In the rows, zero is written as 128.
Group and class of each row
[121 109 130 133 112 127 155 122 131 140 130 136 114 135 136 158 129  92
 151 166 136 148 152 148 133 113 131 178 134 125 122 145 116 252 131 139
 142 124 119 107 148 121] -> pq E
[131 146 137 116 133 140 153 102 124 127 147 138 132 110 120 149 112 108
 115 124 111 111 159 148 123 110 130 123 133 133 134 135 148 198 133 124
 133 128 127  85 125 145] -> Dd F
[133 131 131 110 133 120 108 122 128 113 110 127 162 128 127 113 131 177
 118 131 116 130 118 107 123 163 128 105 145 122 143 115 129  39 145 108
 121 132 113 147 147 112] -> Gq M
[120 142 130 117 124 127 145 126 121 113 137 137 116 114 106 120 148 107
 133 135 155 111 139 145 143 102 126  99 128 139  84 156 150 181 133 140
 133 133 128 106 130 121] -> dl J
[139 124 121 107 135 135  95 132 119 128 102 146 145 131 156 110 100 164
 103 111 108 147 112 126 108 153 124 124 140 114 153 118 116  58 143 149
 119 130 123 145 146 114] -> Gq W
[122 119 152 140 116 120 154 123 134 114 137 132 115 126 119 153 129 123
 171 159 136 128 150 141 137 103 133 139 125 132 120 151 136 242 128 131
 146 132 129 100 119 135] -> Dd X
[132 134 143 124 118 133 144 109 135 115 136 134 144 121 108 133 141 148
 143 140 114 114 153 132 132 131 133 136 134 132 132 126 144 143 132 105
 142 133 125 107 131 128] -> Dd F
[129 129 141 127 120 132 141 127 128 118 130 130 126 126 118 126 141 146
 163 140 131 116 138 139 128 119 126 134 126 131 126 138 146 148 129 135
 131 134 134 115 121 127] -> Dd X
[132 130 134 124 136 121  91 145 124 110 112 124 150 130 133 103 122 182
 124 109 125 125 103 107 123 168 128  86 128 123 137 119 127   6 128 123
 114 131 138 157 122 117] -> Gq A
[128 124 149 130 118 134 145 118 131 129 137 134 119 127 128 146 124 123
 158 147 128 127 148 148 131 114 130 150 127 131 134 145 136 215 128 125
 146 130 131  99 129 134] -> Dd X
[114 138 125 129 121 120 152 120 121 132 140 131  89 126 124 134 143  72
 136 143 177 124 130 137 149  86 123 106 122 142  82 161 139 241 126 141
 137 124 124 102 121 136] -> dl L
[125 130 148 121 126 142 151 115 126 123 141 138 126 117 123 145 118 116
 141 129 117 116 160 155 120 104 130 135 127 132 136 142 147 228 123 137
 142 138 137  89 122 137] -> Dd F
[132 125 139 121 119 133 149 113 128 136 122 133 113 132 136 127 145 152
 170 155 133 124 138 144 136 114 124 157 132 129 131 146 133 185 123 131
 155 128 123  98 132 136] -> Dd X
[130 118 120 123 130 116  91 130 123 131 106 128 135 140 167 123 101 159
 114 127 120 155  95 108 122 160 128 113 140 115 150 124 105  76 139 120
 118 122 122 160 138 121] -> Gq W
[136 120 135 130 123 136 142 114 134 123 130 131 151 129 127 142 129 151
 143 140 104 128 150 139 124 140 135 162 139 127 148 122 129 158 135 106
 149 131 125 112 139 124] -> Dd Z
[125 138 114 120 128 136 140 126 130 130 141 133 115 121 116 119 143  83
 108 117 141 118 146 141 126  98 124 124 126 133 100 126 137 158 123 152
 120 127 128 114 130 129] -> dl B
[133 120 144 122 122 137 141 120 135 116 133 135 155 119 110 137 136 146
 138 140 104 122 160 138 113 136 134 160 138 130 132 121 138 155 136 125
 141 137 120 114 147 110] -> Dd Z
[126 129 153 124 125 133 136 123 130  99 135 137 147 117 103 141 124 142
 141 127 112 116 156 145 114 123 134 125 129 135 129 133 151 166 128 141
 134 138 134 106 126 108] -> Dd F
[126 123 121 118 116 132 172 108 131 152 122 131 101 137 130 131 171  89
 135 174 149 145 137 133 137  92 123 190 146 121  98 130 116 206 137 152
 135 127  92 111 168 128] -> pq H
[116 142 138 134 121 123 138 134 126 108 145 123 115 112  86 122 166  85
 130 133 165 108 133 138 144 100 126 103 124 144  71 139 154 156 121 146
 123 132 128 122 117 121] -> dl L
[130 127 127 106 128 131 108 131 123 118 110 131 149 127 129 111 132 147
 108 127 125 133 123 125 117 143 130 125 143 121 121 122 122  74 138 156
 117 131 113 138 160 104] -> Gq W
[122 143 133 121 127 125 151 125 124 122 125 126 113 123 107 110 162 126
 129 133 152 110 124 125 136 107 120 117 127 125  98 131 139 112 131 146
 124 129 110 120 129 135] -> dl B
[127 126 130 110 128 126  97 138 121 105  95 136 152 131 134 100 137 167
 121 132 124 139 114 126 112 148 129 123 145 117 125 125 129  59 144 172
 114 134 110 150 163  87] -> Gq W

Group and class of each row
[133  93 134 128 111 122 107  97 136 147 129 156 179  80 146 136 140 106
 108 113 120 100 123 128 134 125 159 137 111  94  87 101 165 115 150 149
 128 116 149 130 122 128] -> N Y
[122 114  94 138 129 135 109 131 119 144 133 151 171 109 134 127 140 149
 102 123 144 147 135 151  91  88 129 120  98 112 137 125 128 133 147 105
 144 154 124 149 112 115] -> D V
[112 123 109 145 150 143  76 121 111 147 134 148 153  92 122 132 110 126
  74 130 143 138 119 143 107 119 142 111 109 136 144 114 126 109 141 116
 132 121 150 155 140 111] -> D K
[132 133 111 145 122 132  64 156 134 151 152 136 175  88 133 125 129 137
 111 130 149 135 101 134 125 109 146 125  77 106 142 103 106 103 142 118
 143 115 150 145 139 109] -> D K
[134 123 129 132 127 128  71 111 125 155 148 138 149 108 120 124 138 110
  90 136 144 142 133 126 117 119 154 116 105 114 127  88 118 137 135 116
 130 104 155 162 127 119] -> D K
[128 114 107 150 130 136  79 113 129 168 116 155 169  87 133 113 122 112
  82 119 157 123 121 132 127 120 162 117 110 113 118  83 117 145 134 103
 142 114 171 160 118 122] -> D K
[137 110 135 133 113 131 133 104 134 150 130 132 151 147 158 122 153 114
 133 133 118 136 126  97 119 118 135 136 137 105 107 128 107 151 134 146
 155 102 102 117 120 112] -> G R
[132 119 143 161 119 122 140  93 109 160 120 124 143 156 159 134 148 140
 137 137 121 126 145 128 184 139 143 149 139  88  88 127 107 134 123 150
 141 111 116 122 149 148] -> G R
[131 125 104 140 132 143 101 147 107 146 142 145 169  64 120 132 116 133
  90 124 147 134 144 130 122 110 151 119 112 138 136  89 116 145 140 124
 136 142 138 163 131 127] -> D K
[126 117 107 147 143 116 100 140 104 134 118 156 151  87 134 149 117 131
 105 135 104 133 113 140 124 127 118 121 118  98 127 119 158  71 141 139
 142 119 143 128 138  78] -> D V
[119 101 104 160 131 131 125 140 134 153 124 142 160  96 142 134 132 135
 116 101 136 131 128 128 125 130 134 149 117 122 120 114 134 129 157 121
 157 118 131 133 123 123] -> D P
[139 119  91 120 125 131  95 140 131 140 132 133 161 114 127 121 130 127
 106 123 148 133 108 144 102 111 135 112  99 127 142 118 120 107 135 109
 134 114 167 144 130 126] -> D K
[147 105 141 153 120 129 133  83 127 154 122 143 133 129 177 128 141 102
 130 164 115 128 130 115 164 138 142 156 133  90  81 112 107 150 131 184
 156 100 128 139 148 112] -> G R
[127 124 104 148 119 134 103 157 144 138 123 123 153  85 120  96 118 143
 107 126 142 123 103 131 123 126 132 134 113 120 150 120 158 123 149 104
 128 133 133 150 131 105] -> D K
[153  99 124 154 101 102 138 123 127 147 109 146 156 103 149 116 154 115
 146 110 126 134 135  95 154 111 137 148 119 105 104 146  80 132 132 140
 157 114 120 126 147 105] -> G R
[125 109 100 157 138 125  92 125 142 160 104 145 181 105 130 137 127 111
 103 121 153 119 102 129 138 118 162 138 112 146 117 106 133 117 154 118
 132 111 194 159 130 130] -> D K
[123 105 114 125 136 138 100 136 114 144 114 151 177 102 125 135 134 127
  75 126 140 143 115 129 125 102 138 142 121 127 123 101 149 100 164 118
 149 120 151 118 108 105] -> D V
